Below is a small trained network, with its code and all its weights. Each question gives an input and a class and asks what happens when units are switched off, that is, made to give their printed mean instead of their output.

import numpy as np


def w(rows, s, z=0):
    codes = np.array(rows[::2]) - 128.0
    scale = np.full(codes.shape[1], s)
    scale[-1] = z or s
    return codes * scale


def f(y):
    return y / 2 * (1 + np.tanh(0.7978845608 * (y + 0.044715 * y**3)))


def log_softmax(a):
    a = a - a.max(-1, keepdims=True)
    return a - np.log(np.exp(a).sum(-1, keepdims=True))


def net(x, mask):
    res = np.array(x, float).reshape(1, 4) / 4 @ E
    y = f(res @ A[0][:, :-1].T + A[0][:, -1])
    res = res + np.where(mask, y, B[0][:, -1]) @ B[0][:, :-1]
    return log_softmax(res[-1] @ U[:, :-1].T + U[:, -1])


A, B = {}, {}
E = w([
[126,130,128,128,127,128,128,128,128],'x0',
[100,102,128,154,73,85,117,121,184],'x1',
[72,71,118,132,139,163,107,123,121],'x2',
[121,122,134,128,121,117,123,247,102],'x3',
],0.015)
A[0] = w([
[149,168,134,133,119,117,131,98,133,168],'n0',
[70,76,127,124,139,199,125,49,136,114],'n1',
[78,65,135,142,87,51,119,101,189,149],'n2',
[184,186,124,128,127,93,137,72,146,213],'n3',
[188,194,127,134,123,97,140,66,148,226],'n4',
[173,207,138,125,106,36,136,225,121,106],'n5',
[148,147,139,122,132,139,134,141,106,184],'n6',
[97,117,120,139,84,4,132,150,209,156],'n7',
[133,123,129,121,162,222,132,90,60,245],'n8',
[183,188,121,126,124,96,129,75,146,210],'n9',
[191,173,132,123,149,135,134,175,64,206],'n10',
[45,47,120,130,126,172,119,220,90,3],'n11',
[136,123,124,127,111,65,129,165,165,100],'n12',
[92,82,125,142,134,152,123,172,106,61],'n13',
[173,164,131,131,151,158,123,153,90,236],'n14',
[151,156,124,121,130,137,133,146,99,209],'n15',
[64,63,123,132,108,106,123,76,193,117],'n16',
[149,143,119,127,122,105,136,112,145,120],'n17',
[108,108,137,137,114,122,109,109,150,132],'n18',
[120,123,120,132,151,172,130,104,125,176],'n19',
[99,86,120,127,128,142,123,167,104,62],'n20',
],0.013,0.0037)
B[0] = w([
[109,142,152,107,141,132,129,144,132,164],'n0',
[172,53,59,178,123,163,118,66,125,200],'n1',
[113,83,83,110,133,62,162,188,236,227],'n2',
[88,183,168,81,148,129,134,153,139,209],'n3',
[82,183,174,78,158,137,132,157,139,219],'n4',
[196,48,77,217,50,104,124,112,76,247],'n5',
[122,120,106,124,150,133,145,149,111,159],'n6',
[152,126,206,179,10,69,95,105,179,238],'n7',
[151,143,131,155,138,224,100,2,50,209],'n8',
[88,180,166,85,151,127,132,151,138,206],'n9',
[133,91,46,121,191,114,153,203,84,226],'n10',
[75,217,196,53,167,130,135,139,156,244],'n11',
[143,126,157,164,55,100,106,101,124,172],'n12',
[100,174,154,93,143,132,133,126,150,181],'n13',
[115,121,71,109,181,139,159,177,98,199],'n14',
[136,119,100,122,164,131,142,160,106,172],'n15',
[133,60,46,114,168,101,139,157,226,211],'n16',
[116,142,150,122,115,113,124,135,145,148],'n17',
[115,111,99,123,129,117,142,139,162,155],'n18',
[140,120,126,147,131,160,111,87,99,155],'n19',
[109,165,157,100,136,125,131,130,145,172],'n20',
],0.02,0.014)
U = w([
[81,218,169,55,198,190,145,145,65,248],'0',
[161,31,2,153,163,106,178,179,139,147],'1',
[59,175,208,69,108,90,112,149,202,77],'2',
[194,84,137,221,48,107,72,107,102,29],'3',
[177,86,95,190,132,198,57,24,98,120],'4',
],0.0061,0.0015)

Each question gives the input, the list of numbers given to net, and the class t.
The units are the neurons (one row each of A and B). Each row of codes is followed by its name. A weight is (code - 128) times the scale printed after its matrix; where a second scale follows, it is the last column's (A, B and U).
mask holds one flag per neuron, in row order. A switched-off neuron (its flag False) gives its mean, the last column of its row in B, instead of its output. The means were averaged over made-up inputs and are rounded, as every weight is.
A unit's drop is (log p(t) with every unit on - log p(t) with that unit switched off) / (log p(t) with every unit on - log p(t) with every unit switched off).
The circuit of an input: a set's keep is (log p(t) with only the set's units on - log p(t) with every unit switched off) / (log p(t) with every unit on - log p(t) with every unit switched off). Starting from the 12 units with the biggest drops (on a tie, the unit counted first), units are removed one at a time, each time the one whose removal leaves the highest keep (on an exact tie, the one counted first), for as long as the keep stays at least 0.8.
units of the circuit, in order: the units of the circuit, biggest drop first
most important unit: the unit with the biggest drop
k most important neurons: the k neurons with the biggest drops, biggest first
drop of u: that unit's drop, to one decimal
input [-1,-1,1,-6], class 4: most important unit -> n1
input [-7,0,1,-8], class 4: 3 most important neurons -> n1; n11; n8
input [1,-7,2,-8], class 4: 2 most important neurons -> n1; n8
input [8,0,5,8], class 0: 2 most important neurons -> n7; n2
input [0,1,-7,3], class 3: 3 most important neurons -> n5; n2; n16
input [8,8,0,1], class 3: 4 most important neurons -> n7; n11; n4; n10
input [0,0,4,-6], class 4: 2 most important neurons -> n8; n10
input [-4,1,-6,8], class 3: 2 most important neurons -> n5; n12
input [-7,-7,0,-5], class 0: 4 most important neurons -> n5; n4; n7; n3
input [-4,3,-8,3], class 3: drop of n4 -> 0.0
input [7,-2,-1,-1], class 0: drop of n5 -> 0.1
input [-2,-1,7,-1], class 4: drop of n1 -> 0.1
input [-4,-2,2,-6], class 4: drop of n1 -> 0.2
input [-5,1,-7,6], class 3: units of the circuit, in order -> n5
